[[  0 -10   6]
 [ 10 -32  11]
 [ 16  33  40]
 [ 32  19 -57]
 [ 19 -33  49]
 [ 31 -15  30]]
->
[[-10   6   0]
 [-32  11  10]
 [ 33  40  16]
 [ 19 -57  32]
 [-33  49  19]
 [-15  30  31]]

[[ 56   0  36   2]
 [-55  35  59   9]
 [ 43 -32  -6  23]
 [-11  18 -50  28]
 [ 47  47  32  30]
 [  4 -11 -28  31]
 [ -5  34 -28   7]
 [ 59 -56 -15 -27]
 [  7 -38 -36  52]
 [ 29  13  50  -7]
 [ 45  52  11   9]]
->
[[  0  36   2  56]
 [ 35  59   9 -55]
 [-32  -6  23  43]
 [ 18 -50  28 -11]
 [ 47  32  30  47]
 [-11 -28  31   4]
 [ 34 -28   7  -5]
 [-56 -15 -27  59]
 [-38 -36  52   7]
 [ 13  50  -7  29]
 [ 52  11   9  45]]

[[  1   2   0   0   0  -2  -4  -3   1]
 [  0   0   1   0   0   1   1   1   0]
 [ -3  25 -13  23 -47  -4 -39 -25  13]
 [ 27 -43   3  35 -18  -4  18   4  28]
 [  0  -2  -1   0  -2  -2  -2  -2   1]
 [  0   1   1   0   0   1   0   1   0]
 [  0 -34  10 -28  46  -4  37  21 -19]]
->
[[  2   0   0   0  -2  -4  -3   1   1]
 [  0   1   0   0   1   1   1   0   0]
 [ 25 -13  23 -47  -4 -39 -25  13  -3]
 [-43   3  35 -18  -4  18   4  28  27]
 [ -2  -1   0  -2  -2  -2  -2   1   0]
 [  1   1   0   0   1   0   1   0   0]
 [-34  10 -28  46  -4  37  21 -19   0]]

[[  1  -4   3   3  -2  -1   0  -3  -4  -3   5   2  -1  -6  -4   7]
 [  9 -21  25  18  -6  -4  15 -39 -35 -18  26 -16  -5 -16 -23  50]
 [ 15 -13  22  12 -13  -6  37 -47 -48 -13  14 -42 -10 -15  -8  24]
 [  8 -11   8   5 -30  -4   6 -29 -16 -11  26  -8  -7 -24  -5  21]
 [  3  -9   4  -2  -5  -3   2   1  -9  -4   2   5  -2  -8  -1   5]]
->
[[ -4   3   3  -2  -1   0  -3  -4  -3   5   2  -1  -6  -4   7   1]
 [-21  25  18  -6  -4  15 -39 -35 -18  26 -16  -5 -16 -23  50   9]
 [-13  22  12 -13  -6  37 -47 -48 -13  14 -42 -10 -15  -8  24  15]
 [-11   8   5 -30  -4   6 -29 -16 -11  26  -8  -7 -24  -5  21   8]
 [ -9   4  -2  -5  -3   2   1  -9  -4   2   5  -2  -8  -1   5   3]]

[[-57 -44]
 [ -8 -18]
 [-39 -53]
 [ 63 -32]]
->
[[-44 -57]
 [-18  -8]
 [-53 -39]
 [-32  63]]

[[-43 -32  -5   0  12  11  28 -11  15  26   8]
 [-60 -11 -30  44  35  26  38 -12   3  22 -24]
 [-49 -33  32  34  44   3  41   8   8  53  -2]]
->
[[-32  -5   0  12  11  28 -11  15  26   8 -43]
 [-11 -30  44  35  26  38 -12   3  22 -24 -60]
 [-33  32  34  44   3  41   8   8  53  -2 -49]]

[[-13  -7  32  35  11  13  10 -47  29   4   7 -17  19 -27 -33]
 [ 27   8 -14 -22  10  15 -13  51 -24   3 -12 -12 -21  13  31]
 [-14   0   8   6   6  -7  28 -14  19 -26 -23  12 -29  30  15]
 [ 18  -5   3 -12  34 -13  33 -33  31 -15  31 -16 -23 -30  -8]
 [ 17  22   8  17  -6   2 -25 -10  36  32  -9  11 -10   0  15]
 [-11 -30  27  -8 -26  23  39   1 -29 -29  18 -43   5   8  -5]]
->
[[ -7  32  35  11  13  10 -47  29   4   7 -17  19 -27 -33 -13]
 [  8 -14 -22  10  15 -13  51 -24   3 -12 -12 -21  13  31  27]
 [  0   8   6   6  -7  28 -14  19 -26 -23  12 -29  30  15 -14]
 [ -5   3 -12  34 -13  33 -33  31 -15  31 -16 -23 -30  -8  18]
 [ 22   8  17  -6   2 -25 -10  36  32  -9  11 -10   0  15  17]
 [-30  27  -8 -26  23  39   1 -29 -29  18 -43   5   8  -5 -11]]
---
[[-47  26   2]
 [ -5  -3 -35]
 [-39  14  -3]
 [-52 -19 -26]]
->
[-47  -3  -3]

[[39 48 37]
 [40 42 40]
 [44 47 52]
 [42 41 33]
 [52 43 37]]
->
[39 42 52]

[[ 30 -21 -37 -20]
 [-44  13  50  -6]]
->
[30 13]

[[ 12 -23   1]
 [  2  -6  -2]
 [-47   5  -2]]
->
[12 -6 -2]

[[ 50  21 -27 -50 -44]
 [-37 -31  52 -13 -53]
 [ -2  22  43 -14  17]]
->
[ 50 -31  43]

[[-20   2 -46]
 [ 35 -12 -27]
 [ 15 -13  15]]
->
[-20 -12  15]
